Look-ups in named tables: a row name and a column name give one cell, copied from the table.

Dibeke.csv
,Favomaz,Zavok,Pili,Fome,Sop,Mir,Kana,Tomivu,Nusa,Temi
Nok,753,821,798,314,450,845,403,859,850,681
Zed,614,731,769,434,476,754,552,752,815,665
Tobudu,829,725,735,430,454,802,336,721,632,685
Gido,614,586,634,536,510,638,574,537,659,624
Zuzani,539,584,643,575,535,615,666,596,669,549
Fop,791,885,802,248,341,978,331,978,988,562

Temi of Nok = 681
Kana of Zed = 552
Fome of Tobudu = 430
Tomivu of Tobudu = 721
Nusa of Tobudu = 632
Nusa of Fop = 988
Favomaz of Zuzani = 539

Fenagat =
|  | Nafig | Zir | Pari | Dus | Vafalu | Metiki |
|---|---|---|---|---|---|---|
| Gor | 97 | 103 | 96 | 112 | 121 | 131 |
| Kepeti | 187 | 164 | 15 | 53 | 192 | 46 |
| Fof | 146 | 122 | 51 | 84 | 141 | 56 |
| Lum | 153 | 140 | 46 | 83 | 145 | 83 |
| Dar | 170 | 133 | 45 | 70 | 151 | 13 |
| Ruzevof | 177 | 160 | 28 | 64 | 168 | 30 |
| Fivud | 86 | 138 | 101 | 75 | 124 | 121 |
| Gobuzem | 109 | 136 | 83 | 80 | 138 | 103 |
| Sivu | 172 | 126 | 33 | 67 | 162 | 46 |
| Kipet | 189 | 153 | 11 | 37 | 211 | 8 |
| Bak | 187 | 145 | 14 | 57 | 186 | 44 |
| Saset | 85 | 128 | 96 | 95 | 120 | 132 |

Lum, Vafalu => 145
Dar, Pari => 45
Kepeti, Zir => 164
Sivu, Zir => 126
Kipet, Nafig => 189
Gobuzem, Dus => 80
Kipet, Metiki => 8
Lum, Pari => 46
Which row has the largest Vafalu? Kipet

Pege:
	Gida	Navep	Vop
Dogone	303	668	-140
Zadid	-252	-106	6
Nubi	-436	-754	697
Zegupev	402	486	-779
Lefegom	756	575	-583
Boruro	-226	245	94
Feli	237	713	-654
Tetu	159	355	-317

What is the Navep of Nubi in Pege?
-754
What is the Gida of Feli in Pege?
237
What is the Navep of Dogone in Pege?
668
What is the Gida of Lefegom in Pege?
756
What is the Vop of Zegupev in Pege?
-779
What is the Vop of Zadid in Pege?
6
What is the Vop of Lefegom in Pege?
-583
What is the Navep of Lefegom in Pege?
575
What is the Vop of Nubi in Pege?
697

Vedipum =
|  | Mava | Zaleze |
|---|---|---|
| Tuf | 109 | 49 |
| Fir | 131 | 9 |
| Tudi | 189 | 103 |
| Tigabo | 137 | 201 |
| Gubune | 63 | 42 |
| Mef | 115 | 36 |

Zaleze of Gubune is 42
Mava of Tigabo is 137
Mava of Tuf is 109
Zaleze of Tuf is 49
Mava of Fir is 131
Zaleze of Tudi is 103
Mava of Tudi is 189
Zaleze of Tigabo is 201
Mava of Mef is 115
Mava of Gubune is 63
Zaleze of Fir is 9
Zaleze of Mef is 36
Row with the largest Mava: Tudi

Bonused:
         Fogukip  Pap  Rud  Dun  Ninogod
Pitesi       107  154  165  206      164
Fale         136  164  167  141      154
Mozopur      141  159  163  151      145
Kebibat       49   64   73  128       79
Dur           46   67   79  155       80
Gep          159  129  118   78      135
Kesefa       192  211  208  138      205
Dez          192  194  190  129      178
Dol           69   42   41   63       51
Pif           81  106  111  155      119
Musogu       161  159  156  137      155
Vap          198  166  156   99      148
Vuf          184  185  179  110      197

Dur, Pap => 67
Mozopur, Ninogod => 145
Musogu, Ninogod => 155
Fale, Rud => 167
Kebibat, Fogukip => 49
Kesefa, Rud => 208
Musogu, Rud => 156
Dez, Dun => 129
Fale, Pap => 164
Pif, Dun => 155
Vap, Fogukip => 198
Dol, Dun => 63
Dez, Fogukip => 192
Mozopur, Dun => 151
Dez, Ninogod => 178

Mize
columns: Mekepo, Mep, Pufed, Meled
Gafore: [131, 173, 246, 85]
Koz: [222, 152, 18, 177]
Kos: [123, 176, 77, 207]
Ser: [45, 221, 112, 190]
Sifidi: [203, 167, 166, 202]
Dakan: [143, 33, 196, 106]
Sov: [188, 148, 127, 214]

Dakan, Pufed => 196
Koz, Mep => 152
Gafore, Mep => 173
Koz, Meled => 177
Ser, Meled => 190
Koz, Pufed => 18
Kos, Mep => 176
Gafore, Meled => 85
Dakan, Meled => 106
Row with the largest Pufed: Gafore

Duti:
	Mos	Dezar	Giv	Vog	Kugi	Lutebi
Bipat	201	97	131	201	205	130
Gif	169	178	135	169	34	109
Dakizir	33	84	150	33	62	157
Muludoz	25	97	141	25	162	156
Gusuba	50	87	144	50	36	153
Ran	169	99	64	169	214	154
Dem	153	105	62	153	215	155
Voponeg	71	102	136	71	27	132
Rabu	161	101	62	161	215	155
Fufumes	28	112	123	28	189	155
Nifima	137	154	126	137	24	119
Guku	38	138	78	38	204	155
Murupi	204	113	147	204	201	123

What is the Giv of Nifima in Duti?
126
What is the Giv of Dem in Duti?
62
What is the Kugi of Gif in Duti?
34
What is the Lutebi of Voponeg in Duti?
132
What is the Lutebi of Gif in Duti?
109
What is the Giv of Guku in Duti?
78
What is the Dezar of Muludoz in Duti?
97
What is the Lutebi of Ran in Duti?
154
What is the Dezar of Guku in Duti?
138
What is the Dezar of Dem in Duti?
105
What is the Vog of Voponeg in Duti?
71
What is the Dezar of Murupi in Duti?
113
What is the Giv of Ran in Duti?
64
What is the Lutebi of Muludoz in Duti?
156
What is the Kugi of Dem in Duti?
215
What is the Mos of Bipat in Duti?
201
What is the Lutebi of Bipat in Duti?
130
Which row has the largest Lutebi? Dakizir

Table Nem
cols = Kebog, Dese
Nuzigi: [0.4, 0.0]
Gidev: [0.9, 0.2]
Lenip: [0.6, 0.6]

What is the Dese of Gidev in Nem?
0.2
What is the Dese of Nuzigi in Nem?
0.0
What is the Kebog of Gidev in Nem?
0.9
What is the Kebog of Nuzigi in Nem?
0.4
What is the Kebog of Lenip in Nem?
0.6
What is the Dese of Lenip in Nem?
0.6

Vapif.tsv
	Nage	Dof	Lik	Gubame	Rati
Metemu	2327	2402	3166	1899	-7376
Rere	383	-5255	4275	3516	7252
Veveb	5241	-1718	7006	1837	-2217

What is the Rati of Rere in Vapif? 7252
What is the Gubame of Rere in Vapif? 3516
What is the Dof of Rere in Vapif? -5255
What is the Gubame of Veveb in Vapif? 1837
What is the Nage of Rere in Vapif? 383
What is the Nage of Metemu in Vapif? 2327
What is the Dof of Veveb in Vapif? -1718
What is the Lik of Rere in Vapif? 4275
What is the Dof of Metemu in Vapif? 2402
What is the Rati of Veveb in Vapif? -2217
What is the Rati of Metemu in Vapif? -7376
What is the Lik of Veveb in Vapif? 7006
What is the Lik of Metemu in Vapif? 3166
What is the Gubame of Metemu in Vapif? 1899
What is the Nage of Veveb in Vapif? 5241
Row with the largest Nage: Veveb

Galoger:
	Tus	Pera	Rup	Pura	Mepaze	Mip
Tinagen	0.332	0.336	0.358	0.328	0.322	0.384
Ruz	0.366	0.515	0.295	0.628	0.633	0.244
Lalamu	0.308	0.428	0.259	0.216	0.302	0.668
Biruzib	0.570	0.234	0.605	0.189	0.130	0.632
Gumil	0.349	0.342	0.427	0.493	0.482	0.303
Zes	0.084	0.148	0.309	0.612	0.542	0.180
Detupo	0.259	0.505	0.167	0.809	0.818	0.045
Bobil	0.399	0.465	0.435	0.166	0.267	0.698
Dumuf	0.465	0.424	0.410	0.613	0.558	0.252
Mimuvo	0.438	0.382	0.519	0.495	0.469	0.343
Kor	0.517	0.517	0.511	0.584	0.573	0.233
Nugam	0.510	0.383	0.438	0.118	0.147	0.764

Tinagen, Pura -> 0.328
Ruz, Mip -> 0.244
Detupo, Rup -> 0.167
Biruzib, Pura -> 0.189
Tinagen, Mip -> 0.384
Tinagen, Rup -> 0.358
Ruz, Pura -> 0.628
Bobil, Tus -> 0.399
Biruzib, Mip -> 0.632
Kor, Rup -> 0.511
Which row has the largest Pura? Detupo

